(in the rows, 128 means zero)
Rows lie near named flat spaces through zero. A row that begins with a name and a colon came from that space; any other row is followed by the name of its block's space that it lies nearest.
dq-zt: [147 155 109 102 122  22 111 189 157 217  93 107 153  54 103  94 164 154
  70  73 252 155 135  74 117 135 108 123 118 149 119]
dq-zt: [ 97 112  91 140 140  95 133  84 123 164 146 121 127 165 152 138 121 140
 130 144 120 116  78 179 124 100 112 135 112 115  92]
dq-zt: [129 169 109 124 117 135 125 142 103 109  83 144 147  78  95 124 170 138
 117 121 149  68 103 119 143 142 162 144 103 122 154]
rm-hr: [126 109  71 150 140 122 140 106 126 172 149 171 126 153 108  87 140 106
 149 113 196 155 156 112 156 136 126 114 157 133 138]
dq-zt: [ 80 153 135 161 117 156 128 110 134 107  96 149 105 146 104 133 172 117
 152 155 150 119 129 126 136 114 148 161 106 134 149]
dq-zt: [167 136 131 104 130 136 137 157 106  98 120 113 143 107 139 129 103 129
  96 122 101 130 136 121 141 146 148  99 132 121 129]
gt-nq: [ 65 137 151 164 121 135 126  88 151 121 137 145  87 189 122 112 138  91
 160 178 164 184 158 127 114  98 119 157 118 133 128]
zf-hp: [143 151 139  86 120  80 105 132 117 126 162 116 166  78 129  97 101 121
 107 142 136 116 106 129  67 142  95 155 118  98 105]
gt-nq: [117 114  62 148 142 165 136  96 108 129 137 163 144 137 126 130 151 139
 153 129  99  62  91 163 151 139 137 139 135 106 132]
gt-nq: [112 145 124 124 129  83 130 136 141 146 128 112 130 134 136 106 124 116
  96 152 179 183 139 121 108 121 113 136 118 122 102]
zf-hp: [188  91 176 107 117 161 152  94  60  92 149 124 129 144 117 174  60 112
 170 103  73 108 106 147 143 127 155  95 143 147 152]
dq-zt: [109 133 103 130 129  91 117 104 122 162 128 131 129 126 130 122 139 146
 127 118 135  89  88 150 132 107 124 128 104 124 118]
zf-hp: [139 110 183 122 119 134 150 123 117 109 126  92 126 150 133 181  95 119
 136 146 118 169 115 143 101 121 123 144 129 142 114]
gt-nq: [125 114 139 133 121 103 126  83 112 154 160 149 108 160 111 104 102 100
 163 118 164 150 139 123 132 106 124 113 132 143 139]
gt-nq: [161 119 204 109 110 141 102 142 133 111 135 125 104 107 117 136 104 132
 155  83  85 110 157  96 131 121 133  97 134 158 166]
zf-hp: [112 118 150 134 130 161 123 115 139  97 145 122 120 149 148 147 117 127
 145 155  69 120 123 150 108 124 116 146 129 116 119]
dq-zt: [128 152 137 130 121 162 128 132 110  83 103 139 121 120 118 129 138 123
 127 135 105 102 134 122 150 131 163 122 114 126 153]
rm-hr: [149 122 158 111 115 132 151 119  94 108 125 105 160 113 110 176 109 120
 140 145 138 127  83 148  85 142 122 173 128 126 118]
zf-hp: [141 117 139 112 140  70 118 145 139 164 111  76  94 147 186 148  94 176
  75  84  66 127 116 147 176  79 142  39  98 149 104]
rm-hr: [163  98 137 114 115  95 144 107  89 176 119 115 154 103  93 183 123 149
 158  78 164  86  59 146 118 125 125 143 127 156 134]
zf-hp: [ 90 124 161 155 128 155 139 127 164 106 125 115 100 178 141 144 132 107
 136 176 134 201 163 126 109 118 115 155 134 133 115]
dq-zt: [122 132  86 144 148 140 159 127 113 111 110 122 108 181 163 121 113 120
  88 151 112 171 148 144 186 117 166  74 123 121 114]
zf-hp: [141  93 159 127 127 124 145 119 118 142 106  83 119 147 147 211 112 167
 134 103  77 104  72 169 138 101 134 116 114 154 115]
gt-nq: [103 129  89 128 133 119 116  95 121 139 154 140 155 117 133 123 140 139
 141 149 111  69  70 170  95 130 103 172 117  94 106]
rm-hr: [ 93 132 123 165 132 180  92 163 197 133  95 159  90 115 123 118 205 162
 148  93  95  82 174  92 168 126 135 120 133 147 169]
zf-hp: [109 119 164 122 123 127 121 114 142 117 146 100 139 130 144 166 117 137
 141 161  91 119  88 162  67 121  91 181 119 114  98]
rm-hr: [106 194 130 110 126  99 111 180 147  96  81  93 133  90 155 109 149 146
  47 162 119 131 130 120 121 125 142 129  81 104 106]
rm-hr: [133 178 127 113 127 129 100 204 172 106 112 139 135  71 122  58 158 116
  78 133 164 164 210  56 122 164 126 124 138 115 143]
dq-zt: [122 146  73 125 141 102 158 127  97 130  98 105 152 134 148 143 130 140
  76 154 141 127  79 167 144 126 149 126 102 107  93]
zf-hp: [125 142 114 135 128 175 143 155 131  92 103 132 158 101 113 146 164 126
 124 157 136 120 123 125 109 166 130 179 138 111 130]
rm-hr: [127 148  72 127 126  48 162  92  71 179 111 133 144 142 101 104 122 105
 102 132 250 162  93 139 150 112 152 118 103 132 113]
gt-nq: [153 128 160 120 126 166 109 175 151 101 107 123 112  99 136 137 137 153
 121  90  65  99 163  98 156 137 145  92 135 144 158]
rm-hr: [117 153 117 123 130 106 126 138 128 124 112 116 129 123 140 116 132 132
  94 143 134 134 123 131 131 122 136 123 107 117 115]
gt-nq: [106 101  94 174 141 209 131  97 131 113 125 174  96 171 128 140 160 138
 180 114  66  70 134 145 189 122 157 109 142 134 163]
gt-nq: [137 120  94 116 140  85 128 131 127 168 134 112 144 119 148 126 121 151
 100 111 130 118 100 145 130 124 115 112 124 121 101]
gt-nq: [165 106 142 114 122 135 112 110 104 135 155 153 124 112 111 119 105 131
 166  75  96  76 128 119 148 127 136  93 142 143 162]
zf-hp: [169 136 161  92 125  44 146 171 119 160  93  59 124 121 150 149  85 142
  53 101 167 202 131 113 141 107 141  70 107 158 100]
dq-zt: [ 75 177 158 157 114 117 110 127 148 116  75 136  58 160 123 100 160 121
 114 133 149 150 174  98 183  76 175  89  79 156 160]
rm-hr: [112 145 124 139 130 163 132 139 142  90 132 144 128 137 126 102 138  98
 125 170 140 167 171 110 117 149 127 149 142 111 131]
rm-hr: [150  87 154 135 127 181 145  92 112  98 192 161 123 172 113 116  79  70
 191 147 126 181 176 117 110 149 113 135 183 129 144]
[ 89 117 160 150 115 158  93  69 135 120 159 165  94 150 115 126 137 127
 203 124  75  60 114 145 122  97 120 146 116 133 158]	dq-zt
[ 80 141  91 154 135  99 164 121 136 152  93 103 138 161 133 154 159 125
  98 183 204 186  95 157 110 118 121 178 108 120  83]	dq-zt
[112 126 142 143 122 155 137 116 134 110 135 140 128 143 110 131 136 102
 155 159 154 157 142 122 103 138 118 168 141 126 133]	zf-hp
[133  97 146 124 142 164 107 133 161 109 170 121 115 143 173 133 101 144
 140 126  22 112 145 142 119 128 102 109 150 116 117]	rm-hr
[158  84 151 134 126 161 134  92 115 124 195 173 108 171 106  92  78  72
 193 114 142 180 196  97 135 138 119 101 184 145 160]	rm-hr
[120 157 153  99 120 162  95 111 125  47 209 157 162 100 130  63  92  74
 148 206  86 123 150 126  36 167  84 194 144  62 118]	zf-hp
[101 173 186 129 109 203 109 163 154  33 103 128 136  88 114 142 166 117
 137 187  87 107 145 111  75 158 126 205 117 105 147]	gt-nq
[ 60 167  50 171 142 109 130 123 147 157  74 145 104 154 135 101 197 145
  92 147 172 119 121 139 183 100 159 120  88 121 121]	rm-hr
[ 81 177 123 166 116 185 125 109 111  71  72 169  87 147 104 116 179 117
 143 149 115  82 141 122 190 108 197 120  88 133 179]	dq-zt
[122 125 135 131 134 166 115 152 161 104 134 127 130 118 144 132 141 138
 129 138  82 119 146 123 113 145 113 143 142 116 127]	rm-hr
[147 160 153 115 114 136 101 153 121 103 104 145 110  89 109  99 138 132
 121  90 111  89 161  87 166 127 165  86 113 143 175]	dq-zt
[139 142 201 106 106 104 133 143 126 109 119  93 131 116 115 148 103 107
 120 147 164 185 136 110  81 126 118 154 119 142 122]	gt-nq
[139 131 149 120 121 112 126 128 123 131 135 129 121 128 118 113 112 112
 130 121 153 155 150 108 126 125 129 116 131 139 136]	gt-nq
[132 104  85 126 142  98 105 102 129 181 162 148 122 131 144 100 120 153
 139  82  98  74 110 144 156 110 117  85 130 126 126]	gt-nq
[123 120 156 124 127 106 115 103 131 132 163 127  98 163 146 104  87 111
 136 131 110 158 152 128 128 100 119  96 126 133 123]	zf-hp
[115 100 114 144 117 126 123  70 110 171 149 163 142 122  84 148 153 134
 202 103 158  58  69 151 108 122 109 177 132 137 145]	zf-hp
[118 129 106 132 128 135 137 105 109 122 136 138 149 128 119 133 133 121
 141 151 137 108  96 151 109 137 123 163 126 110 120]	gt-nq
[168 120  95 117 131 100 124 118  90 164 127 152 120 117 115  99 114 139
 127  58 134  87 130 115 196 117 164  50 127 148 158]	zf-hp
[138 101 225 124 119 164 114 134 162  90 166 115  87 163 144 135  79 100
 161 136  78 195 199 100 103 120 106 113 157 150 140]	dq-zt

Each name stands for a flat space through zero: a line, a plane or more. A row that begins with a name and a colon came from that space; any other row is followed by the name of the space it lies nearest, among the names in its block.
hbjh: [175 105 102 121 115 101 136 141 132 132 164 122 112 135 131 105 147 116
 120 100 165 133 144 123 123 117 123 140  95  98 122]
hnsg: [ 37 179 140 107 115  96 133  67 164 136  78 182 121 175 101 154 153 187
 164 159  98 158  94 112 117 140  91  61 147 142 148]
hnsg: [122 125 123  80 127  71 147  96 187 146 131 186 132 153 107 120 152 180
 123 125 109 130  94 109 107 113 129 100 140 124 132]
mlzg: [105 118 133 109 128 132 116 171 123  97 134 129 144 153 115 128 149 120
 135 137 109 141 109 131 141 103 143 147 141 141 129]
nlrn: [164 184 126 159 125 203  92 107  57 119  70 127 163 111 130 173 107  74
 151 107 109 115 105 130 158 119 198  84 117 126 121]
hnsg: [130 102 135 169 154 156 116 151 116 128 141  60 120 102 145 122 104 101
 109 135 149 117 178 148 145 134 119 163 143 137 120]
mlzg: [ 66 121 145 111 150  99 147 111 173 136 126 159 134 148 116 136 133 174
 124 160 105 124 108 118 116 133 104 116 169 163 142]
nlrn: [132 155 120 182 126 195  88 147  53 103 101  71 134 130 135 158 123  59
 153 120 148 138 152 142 169 120 150 118 113 127 123]
zbnt: [105 121 149 116 142 117 154 115 153 141 131 159 134 110 134 127 106 164
 114 150 104 107 110 123 106 151 115 136 153 154 138]
nlrn: [165 141 129 162 114 162 144 123  77 137 132 123 116  81 161 131  87 101
 127 121 150 106 141 131 114 174 117 142  93 123 131]
zbnt: [ 91 106 131  99 134  86 145 138 169 125 149 151 125 158 114 117 152 162
 124 144 122 138 115 119 117 120 104 135 146 142 137]
hnsg: [159  64 124 111 190 106 117 146 193 141 159 100 159 130 111 112 137 134
  77 115 119 101 140 132 148  67 179 146 186 141 107]
zbnt: [134 130 108  70 120  72 125 111 179 129 126 181 143 182  90 123 182 159
 135 108 111 148  86 107 126  78 156  87 131 109 125]
hnsg: [130 132 134 166 123 187 110 174  60  98 127  82 130 110 147 138 109  74
 139 133 139 128 147 145 149 139 133 161 114 137 127]
mlzg: [112 150 139 140 104 117 163  88 125 153 124 152  93  97 152 123  97 159
 134 144 140 123 137 124  90 195  67 126 102 124 143]
nlrn: [165  27 133  88 180  74 203 176 182 144 230 184 154 104 143  97 110 159
  58 135 130  60  94 106  87 128 130 198 164 177 138]
nlrn: [166 158 138 131 117 152 146  90 104 150 107 170 137  78 149 138  84 133
 124 121 110  96 104 122 104 166 145 115 111 126 131]
hnsg: [ 94  60 142 105 168  65 157 136 220 151 176 115 113 128 124  91 129 187
  82 154 129 117 155 131 108 126  84 169 178 149 128]
hbjh: [ 90 144 101 131 145 123 116 127 113 106 117 158 159 212  93 178 184 104
 161 124 138 144  86 101 162  78 153  60 142 156 142]
hnsg: [129 127 133 137  98 142 144 161  87 111 148 126 109 109 151 116 114 113
 137 136 143 132 134 133 112 165  96 168  93 125 137]
zbnt: [118 108  91 160 148  97 129 119 138 136 155  96 110 183 116 140 169 107
 134 115 195 143 163 114 150 104  97  92 123 128 132]
hbjh: [ 85 118 134 130 166 132 129 136 137 118 127 142 159 158 112 157 139 128
 127 147 112 116 101 118 145 105 144 111 173 175 138]
mlzg: [ 91 126 137 103 161 102 120  96 190 142 106 148 150 154  99 139 144 170
 119 140  92 126 108 121 135  96 148  92 182 148 126]
hbjh: [159 150  98 106  81  79 139  90 142 145 130 159  94 149 121 110 159 146
 147  98 158 157 129 113 106 134 102  94  71  74 128]
nlrn: [ 87 154 158 110 129 122 137  85 160 146  91 164 131 110 125 133 105 181
 128 155  82 122 106 128 107 154 117 112 155 142 135]
mlzg: [137 144 147 139 112 140 137 101 126 149 113 120 104  74 152 113  85 147
 121 136 122 119 150 141 104 177 102 145 114 113 126]
hbjh: [139  88 141 133 176 130 132 133 161 144 145 108 146 102 132 122 104 136
  88 134 117  94 141 135 132 117 147 152 173 152 119]
hbjh: [120  85 144 119 147 117 153 160 148 128 166 127 129 108 140 108 111 144
 100 147 123 108 131 132 113 140 111 179 149 152 132]
hnsg: [120 106 129 118 183 134  95 135 165 123 115 110 174 156  97 146 148 123
 110 126  98 118 116 130 167  59 193 108 193 154 114]
hbjh: [101 144 125 108  74 106 151 149 105 107 143 164  99 148 133 115 148 139
 159 138 139 159 111 120 102 160  77 143  81 115 146]
mlzg: [115 120 111 137  86 135 153 203  52  79 177 141 113 159 144 128 154  82
 160 133 171 149 113 118 122 150  86 167  71 136 151]
zbnt: [ 96 118 121 127 118 111 131 154 126 110 146 119 114 161 122 123 155 125
 141 137 147 152 135 126 132 124  97 138 120 131 136]
zbnt: [153 144 159  57 120 122 131 106 169 139  96 203 164  90 119 114 105 183
 111 129  40 106  63 127  99 123 188 133 152 124 119]
nlrn: [137 134 134 147 152 174 114 140  93 116 114 123 163 119 130 157 112  94
 127 128 113 105 110 129 150 115 173 122 148 155 127]
nlrn: [115 121 135 133 104 101 159 117 141 146 149 123  81 103 151  99 110 158
 123 142 153 135 160 133  93 182  56 157 102 113 136]
zbnt: [ 79 135 109 116  92 100 130 161 111  93 144 140 108 196 112 129 185 121
 168 135 154 177 118 117 132 119  85 121  97 123 144]
zbnt: [115  73 120 143 156 109 119 168 157 122 169  60 112 145 125 105 146 118
 106 132 162 138 181 141 147 104 103 166 148 131 119]
mlzg: [151  77 102 150 159 141 125 200  94  98 183  94 151 159 126 137 154  65
 117 113 169 117 134 123 161  85 153 155 132 152 128]
mlzg: [151 131  93 149 134 101 149  89 126 152 144 148 119 155 126 146 146 118
 133 105 180 121 130 103 125 128 113  76 104 122 137]
hbjh: [186 139  93 124 107 100 119  93 138 149 127 126 110 140 120 117 152 121
 133  84 163 143 145 120 129 110 137  91  88  76 115]
[141 201 114 139  43 187  91 162  13  73  89 127 117 143 134 144 148  62
 198 109 134 179 111 136 145 140 139 120  43  85 131]	zbnt
[ 62 110 142 115 117 107 149 168 134 104 154 134 111 150 129 115 142 149
 137 164 128 148 125 129 114 148  73 166 133 151 146]	zbnt
[126  79  98 131 194 104 121 148 158 122 162 122 170 196  95 155 177 104
 110 114 151 114 114 107 169  49 172  95 178 166 127]	mlzg
[142 100 115  75 146  83 128 136 181 126 146 166 157 168  96 120 169 150
 114 113 108 127  90 112 132  70 171 115 154 129 122]	nlrn
[179 200 149 122  29 178 102 118  65 120  74 114  85  46 162  91  82 122
 159 113 101 159 149 162  99 193 120 165  43  47 112]	mlzg
[100 123 135 142 131 102 146  97 160 154 133 113  94 116 138 115 114 161
 119 145 147 131 164 131 109 162  70 130 132 126 133]	hnsg
[ 40 200 173 138  93 188 112 123  74  98  58 143 128 114 136 157 100 137
 175 178  71 150 101 143 125 179 106 124 131 152 146]	hbjh
[ 43 166 173 124 124 154 133 114 123 118  83 157 135 116 131 149 100 164
 147 180  72 130  98 134 115 169 104 127 159 168 146]	hbjh
[144  99 132 114  99 110 155 170 123 120 173 126  99 102 151  87 118 135
 117 132 144 131 143 135  98 161  87 193  96 113 131]	hbjh
[ 73 120 165 159 146 147 171 127 116 139 139 134 116  83 162 135  71 150
 115 178 123  96 135 132  99 201  68 164 150 181 151]	zbnt
[117 173 159 133  82 133 152  73 126 159  95 146  83  59 161 108  71 176
 134 149 112 128 145 140  78 218  67 139  95 103 135]	mlzg
[142 153 126 141  96 164 124 151  64 105 122 131 127 118 142 136 121  92
 151 122 134 135 118 131 129 147 132 138  89 120 133]	hnsg
[144  77 118 169 167 167 126 202  80 100 177  77 149 129 142 139 123  60
 110 127 163 104 146 133 159 108 146 173 141 165 128]	nlrn
[215 115 110 169 127 151 125 121 100 152 146  76 108  74 158 111  94  87
 105  92 175 106 182 140 129 144 135 147  91  92 110]	hnsg
[ 80 176 157 161 128 181 107 101  97 126  69 110 130 106 135 158  95 126
 149 156  99 130 133 142 139 158 123 109 145 146 133]	nlrn
[ 80 141 173 140 147 153 152 102 133 145 105 149 134  77 149 141  69 165
 116 173  87  95 116 134 103 184 105 141 165 172 142]	nlrn
[107 141 170 149 161 180 108 109 133 140  83  98 147  73 139 140  72 139
 109 155  78 101 139 152 136 145 152 139 180 154 119]	hbjh
[113 103 136  74 157  87 138 125 194 134 135 177 160 152 101 125 148 174
 107 135  85 116  83 114 121  90 159 120 177 151 128]	nlrn
[124 177 144  96  93 129 103  88 147 135  71 147 123 114 116 119 125 164
 145 127  79 151 115 138 118 132 143 106 122  93 118]	mlzg
[149 108  92 146 150 111 137 131 120 130 159 130 138 169 119 147 159  97
 127 105 175 121 127 107 145  98 137  97 122 137 133]	mlzg
[ 90 150 110 140  81 131 121 167  73  86 134 119 103 179 125 135 170  95
 177 132 163 177 130 125 139 134  86 127  80 117 143]	zbnt
[139 106 122 107 149 117 127 144 146 122 142 144 155 147 113 131 145 127
 116 120 116 118 104 120 137  92 163 126 150 141 125]	nlrn

Each name stands for a flat space through zero: a line, a plane or more. A row that begins with a name and a colon came from that space; any other row is followed by the name of the space it lies nearest, among the names in its block.
mz_gl: [127  66 127 111 110 117 143 172 142 160 111 126  75 108 111 100 102 160
  96 154  94 127 106  99  74 123 112 108 137  80 137]
mz_gl: [146 213 133 167 133 127 126  97 135 134 115 103 143 156 138 113 150 144
 176  93 146 141 174 165 164 131 116  87 111 170 133]
nf_cq: [146 114 132  90  71 117 127 182 145 120  82 157  85 111  69 203  86  74
 107 116 131  83 102  82 137 110 175 121 208  89  68]
mz_gl: [ 67 171 163 103 164  86  97 130 176 117 125  98 117 148 103 157 133 130
 145 156  75 186 152 170 131 132  97 139 150 188 129]
ft_tm: [170 156 114 221 132 149 124 102 102 117 154 111 154 110 195  85 157 162
 142 102 144 135 174 169 168 130 122  81  41 124 147]
nf_cq: [144 130  95 132 105 130 151 121  89 143 130 143 157 119 136 113 135 100
 144 111 170 132 112 107  98 123 141 158 155 135 130]
mz_gl: [108 163 116 128  65  50 164 156 176 183 119 117 106 120 117 112 127 115
 125 107  74 186 126 143  97 101 106 109 150 109  99]
nf_cq: [144 144 138 105 160 153 116 116 110 115 109 117 119 156  91 147 115 135
 172 123 186 100 141 113 139 140 128 127 169 166 147]
ft_tm: [129 198 142 123 102 150 159  86 123 164 111 147 163 163 138  95 147 114
 139 105 171 100  93 145 129 121 132 120 119 122 128]
nf_cq: [124 140 141  88 115 139 142 127 129 149 100 143 121 149  97 130 116 115
 131 129 154  99  94 109 109 125 135 133 167 122 125]
ft_tm: [ 74 159 197  98 144 158  97 145 140 144  65 134 104 133 112 111 122 147
 107 204 105 131  83 153  65 131 115 120 152 145 153]
ft_tm: [132 129 115 116  85 153 136 129 111 132  97 178 164 120 140 137 139  73
  93 125 123  99  83  97 110 127 181 160 151 112  89]
mp_ql: [216 139  46 208  77  99 155 151  93 149 115 104 121  98 141 103 133 133
 181  53 152 158 202  95 126 123 140  85 149 140 114]
ft_tm: [166 130 106 145 118  87 135 150 131 122 143  93  89 119  95 157 103 135
 175  85 161 140 178 122 160 115 113  96 156 130 125]
mp_ql: [116 138 134 145 137 129 140 123 121 167 121 109 121 129 147  58 139 175
 137 150 123 159 125 148  74 130  88 110 106 135 172]
nf_cq: [151 131 103 117 120 136 122 136 132 126  81 136 129 145 105 146 132 112
 137 110 105 118 150  83 126 146 160 131 175 161  97]
mz_gl: [128 115 136 129 118 118 136 146 140 144 125 120  99 120 122 113 115 150
 119 136 118 130 123 131 114 120 112 104 121 101 136]
mz_gl: [ 87  80 134  84 125 146 144 112 115 132 158 173 165 122 150 119 134  97
  73 162 124 108  50 118  96 125 140 193 111  88 129]
mp_ql: [113 120 164 119 173 166 109 111 152 127 111 120 116 158 135  99 137 182
 107 161  89 107 131 139 132 151 112 101  82 131 151]
ft_tm: [150 183 122 100 120 142 113 124 128 112  67 141 139 164  80 185 127  80
 166  96 152 100 146  92 153 141 174 138 213 187  87]
mp_ql: [173 148 113 186 116 115 128 146 117 131 125  95  99 107 133 114 121 159
 164 100 151 144 179 141 143 120 113  71 118 129 140]
mz_gl: [124  90 120 160 137  64 124 174 144 130 168  75  67  85 123 119 104 176
 144 139 102 195 174 153 114 111  72  95 115 116 158]
mp_ql: [116 159 158 150 130 149  84 156 111 106  84 131 121  98 130 147 126 118
 127 168 125 142 128 148 105 127 144 122 155 158 130]
mp_ql: [107 131 147  87 136 107 126 120 160 106 154 131 124 147  98 185 114 101
 125 118 130 111 120 136 178 120 130 144 138 119 105]
ft_tm: [115 129 129 110 142 117 143 104 134 133 160 123 140 147 127 123 131 130
 137 120 143 130 121 138 140 126 110 144 115 127 139]
nf_cq: [124 146 123 145 113 139 146 102 129 150 132 142 161 136 166  87 155 129
 109 122 111 128 112 141 122 129 131 128  86 114 125]
ft_tm: [145  83  83 116 106 136 173  99 140 158 143 159 164 152 159  87 153 125
  85  97  84 101 109  85 129 141 148 146  84  87 101]
mz_gl: [148 134 117 154  87 103 152 142 131 147 141 124 112 108 134 118 119 128
 128 102 141 131 129 138 135 106 121  98 115  86 120]
ft_tm: [137 137 116 152 127 151 110 115  99  95 134 150 172 112 158 150 146  92
 121 124 139 121 129 130 149 133 164 156 120 144 111]
nf_cq: [144 109 162  47 184 139 124 119 145 101 138 101  70 187  30 196  74 149
 180 109 215  54 139  99 192 134 108 114 182 133 148]
mp_ql: [127 131 117 131 120 124 106 138 136 101 113 142 143 119 129 169 136  92
 115 124  91 135 142 117 147 134 163 146 147 149  89]
mp_ql: [122 130 180  85 157 173 121 118 123 125 112 131 101 156  92 134 102 151
 134 153 188  67  92 129 132 130 117 112 139 112 159]
mp_ql: [ 57 114 182  72 185 158  93 102 181 107 119 145 143 170 132 139 147 140
  69 188  37 114 100 144 138 156 129 156  90 143 121]
mz_gl: [134 158 129 134 135 120 114 130 138 119 110 114 122 139 113 147 130 127
 152 116 123 139 159 132 145 133 130 115 148 161 119]
nf_cq: [129 147  76 115  94 134 148 133  89 179  55 155 169 132 130  78 156  93
 143 132 112 169 109  70  15 145 155 181 215 193 120]
nf_cq: [181 110  41 187 118 117 119 137  80 103 128 126 168  94 159 135 154  98
 157  88 117 173 195  86 124 145 167 158 154 186 104]
mz_gl: [ 86 159 164  91 118 114 112 121 150  93 148 154 150 130 113 205 122  61
 109 133 135 113  92 156 176 111 152 166 145 121  89]
mp_ql: [132 164 139 151 123 104  91 153 149  88 116 114 111 112 111 194 120 104
 143 117 109 145 172 149 178 122 145 108 151 154  94]
ft_tm: [137 118 138 144 130 126 119 157 145 142  99 106  82 121 119 105 117 173
 125 143  95 138 150 127 107 132 110  81 123 122 140]
[155  99 115 109 130 141 176 103 113 165 153 123 118 154 120  79 117 164
 143 104 188  89 108 106 120 126 101 114 109  87 163]	mp_ql
[ 89 126 158 119 129 108 144 133 159 168 136 113 102 131 135  78 126 170
 108 160  94 153 103 160  89 118  81 107  94  98 157]	mz_gl
[125 162 182 139 138 177  80 157  95 103  71 132 102 103 111 149 108 130
 137 178 173 107 111 146 105 125 141 106 166 147 150]	mp_ql
[123 181 143 104 190 175 111  65 156 129  84 120 161 218 123 107 167 160
 151 120  96 105 163 123 158 175 130 121 114 206 132]	ft_tm
[ 95 123 153 100 135 125 147 116 123 149 157 129 127 131 126 105 119 136
 124 151 163 127  81 149 101 114  96 145 119 103 162]	mp_ql
[124 153 152  96 103 147 124 140 167 144  58 152 111 157  99 143 125 116
  99 132  82  90 108 105 127 136 159 105 156 120  87]	nf_cq
[171 141 110 167 145 137 113 126 136 117 105 102 115 143 130 122 138 163
 155 100 108 128 196 119 161 148 131  81 114 159 124]	ft_tm
[121 156 149  93 132 151 117 137 124 141  65 134 115 150  88 133 119 123
 145 147 143 113 112 107  91 137 137 130 193 164 132]	nf_cq
[ 69 155 168 109  98  71 149 140 183 166 149 120 104 123 125 117 120 129
 101 147  88 164  90 182 112  96  87 114 108  83 125]	mz_gl
[175 152 145 179  80 154 109 148  91  77 138 153 127  75 139 196 104  78
 122 101 209  69 118 150 201  96 178  97 120  72  96]	nf_cq
[128 161 128 118 144 159 139  90 120 152 104 132 158 169 136  86 152 142
 144 124 140 117 122 123 110 146 125 133 124 159 145]	nf_cq
[202 151  73 131  86 108 190 105 155 179 110 116 118 184 102 101 132 143
 167  27 140  94 172  79 169 133 132  74 134 112  96]	ft_tm
[120 131 145 123 182 164  87  98 102  62 157 134 164 134 134 181 134 106
 141 139 169 105 137 143 183 141 148 166 120 166 135]	mz_gl
[134 155 164 115 153 131 133 121 146 144 121  93  83 161  92 115 107 180
 165 125 168 109 141 148 143 126  86  76 126 127 164]	mp_ql
[133  48 149 150 177 129  96 160 108  77 191  94  75  78 128 151  89 177
 125 164 159 127 148 150 152 119  93 109  87  92 177]	mz_gl
[121  88 104 136 132  90 126 149 139 121 155 113 116 105 133 134 126 133
 121 131  86 169 151 123 121 127 116 140 124 129 125]	nf_cq
[ 64 141 185  80 150 118 133 116 143 143 154 123 119 141 112 121 115 136
 123 172 153 134  73 172 105 112  84 147 124 114 165]	mp_ql
[145  56  96 149 162 136 121 127 151 123 138 113 119 134 158  91 146 185
  95 132  38 137 174 101 135 160 121 110  64 123 130]	ft_tm
[128 141 115  94  98 103 191  95 142 177 160 135 141 163 118 100 127 119
 138  85 167 110  93 124 132 111 108 134 121  88 128]	ft_tm
